[[131 126 130 114]
 [137 132 120 119]
 [129 127 129 123]
 [136 139 111 139]
 [139 129 123 105]]
:
[[131 126]
 [137 132]]

[[127 135 125]
 [129 124 123]
 [133 130 106]
 [148 118 135]
 [118 154 115]]
:
[[127 135]
 [129 124]]

[[128 132]
 [132 104]
 [127 141]
 [127 140]
 [128 132]]
:
[[128 132]
 [132 104]]

[[128 139 121 116 110]
 [137 144 127 134 136]
 [125 138 124 146 125]
 [125 140 115 116 112]
 [118 149 125 140 128]]
:
[[128 139]
 [137 144]]

[[122 128]
 [125 128]
 [106 115]]
:
[[122 128]
 [125 128]]

[[154 112 134]
 [123 132 123]]
:
[[154 112]
 [123 132]]

[[113 146]
 [137 149]
 [136 149]
 [140 107]]
:
[[113 146]
 [137 149]]
---
[[150 146]
 [136 139]
 [140 133]
 [134 140]]
:
[[150 146]
 [136 139]
 [140 133]]

[[156 136 104 153 108]
 [147 139 117 151 119]
 [152 139 111 155 112]]
:
[[156 136]
 [147 139]
 [152 139]]

[[139 116]
 [154 127]
 [153 130]
 [137 115]]
:
[[139 116]
 [154 127]
 [153 130]]

[[122 126 130 132 133]
 [138 107 144 136 102]
 [129 123 128 124 125]]
:
[[122 126]
 [138 107]
 [129 123]]

[[123 124 131 128 131]
 [112 138 129 151 139]
 [107 132 132 149 142]
 [132 120 130 117 125]]
:
[[123 124]
 [112 138]
 [107 132]]

[[143 149 141 125 125]
 [140 139 132 138 126]
 [107 112 120 119 132]]
:
[[143 149]
 [140 139]
 [107 112]]

[[120 122 123 125 125]
 [120 126 122 118 121]
 [121 125 122 119 122]
 [150 152 154 153 139]]
:
[[120 122]
 [120 126]
 [121 125]]

[[133 130 121]
 [123 133 126]
 [134 134 125]
 [151 122 118]
 [118 118 134]]
:
[[133 130]
 [123 133]
 [134 134]]
---
[[132 150 123 125 123 126 125 134 125]
 [129 128 121 131 135 130 123 117 114]
 [131 139 134 123 124 119 122 123 134]
 [130 120 137 121 120 137 125 129 137]
 [132 142 128 135 127 123 134 146 117]]
:
[[132 142 128 135 127 123 134 146 117]
 [130 120 137 121 120 137 125 129 137]
 [131 139 134 123 124 119 122 123 134]
 [129 128 121 131 135 130 123 117 114]
 [132 150 123 125 123 126 125 134 125]]

[[126 122 121 132 131 135 125 130 118 131 134 120]
 [125 130 123 127 122 125 125 131 117 129 125 127]
 [144 128 142 126 142 118 133 120 128 103 119 130]
 [116 145 142 129 115 124 122 142 122 137 131 130]
 [107 118 103 109 123 135 124 130 147 151 123 121]
 [135 147 133 122 131 126 129 124 135 130 130 136]
 [121 127 128 128 133 128 134 136 127 129 127 122]
 [130 136 126 126 129 129 122 120 118 124 121 128]]
:
[[130 136 126 126 129 129 122 120 118 124 121 128]
 [121 127 128 128 133 128 134 136 127 129 127 122]
 [135 147 133 122 131 126 129 124 135 130 130 136]
 [107 118 103 109 123 135 124 130 147 151 123 121]
 [116 145 142 129 115 124 122 142 122 137 131 130]
 [144 128 142 126 142 118 133 120 128 103 119 130]
 [125 130 123 127 122 125 125 131 117 129 125 127]
 [126 122 121 132 131 135 125 130 118 131 134 120]]

[[119 107]
 [121 120]
 [126 130]
 [122 105]]
:
[[122 105]
 [126 130]
 [121 120]
 [119 107]]

[[108 128]
 [120 148]
 [103 127]]
:
[[103 127]
 [120 148]
 [108 128]]

[[120 113 114 120]
 [120 141 131 134]
 [125 127 114 132]
 [133 131 136 135]
 [103 131 121 135]
 [136 149 130 129]
 [108 115 125 118]
 [135 142 132 128]
 [131 141 131 135]
 [113 142 139 136]
 [127 147 100 139]
 [120 123 128 130]]
:
[[120 123 128 130]
 [127 147 100 139]
 [113 142 139 136]
 [131 141 131 135]
 [135 142 132 128]
 [108 115 125 118]
 [136 149 130 129]
 [103 131 121 135]
 [133 131 136 135]
 [125 127 114 132]
 [120 141 131 134]
 [120 113 114 120]]

[[142 137 122 156 120 114 113 117 110 114 119]
 [146 135 124 148 118 117 122 119 113 117 121]]
:
[[146 135 124 148 118 117 122 119 113 117 121]
 [142 137 122 156 120 114 113 117 110 114 119]]
---
[[122 128 143 134 145 113 123 116]
 [130 128 142 132 133 127 122 113]
 [126 132 137 148 129 118 117 125]
 [121 134 149 137 157 102 121 121]]
:
[[126 132 137 148 129 118 117 125]
 [130 128 142 132 133 127 122 113]
 [122 128 143 134 145 113 123 116]
 [121 134 149 137 157 102 121 121]]

[[141 121 113]
 [106 150 153]
 [129 136 137]]
:
[[141 121 113]
 [129 136 137]
 [106 150 153]]

[[130 128 128 129 126]
 [128 126 136 137 116]
 [128 118 146 144 102]
 [131 135 121 118 146]]
:
[[131 135 121 118 146]
 [130 128 128 129 126]
 [128 126 136 137 116]
 [128 118 146 144 102]]

[[114 126 154]
 [145 124 108]
 [116 126 155]]
:
[[145 124 108]
 [114 126 154]
 [116 126 155]]

[[131 118 133 120 134 134 133 119]
 [103 147 105 151 107 104 103 150]
 [130 123 131 124 131 130 130 124]
 [108 147 107 146 109 110 110 148]
 [132 116 135 118 136 135 134 118]]
:
[[103 147 105 151 107 104 103 150]
 [108 147 107 146 109 110 110 148]
 [130 123 131 124 131 130 130 124]
 [131 118 133 120 134 134 133 119]
 [132 116 135 118 136 135 134 118]]

[[126 112 134 135 112 132 143 137]
 [125 104 146 132 115 140 135 145]
 [114 131 113 122 107 145 133 134]
 [118 158 149 114 145 132 143 109]
 [128 123 144 138 107 128 138 145]]
:
[[114 131 113 122 107 145 133 134]
 [126 112 134 135 112 132 143 137]
 [128 123 144 138 107 128 138 145]
 [125 104 146 132 115 140 135 145]
 [118 158 149 114 145 132 143 109]]
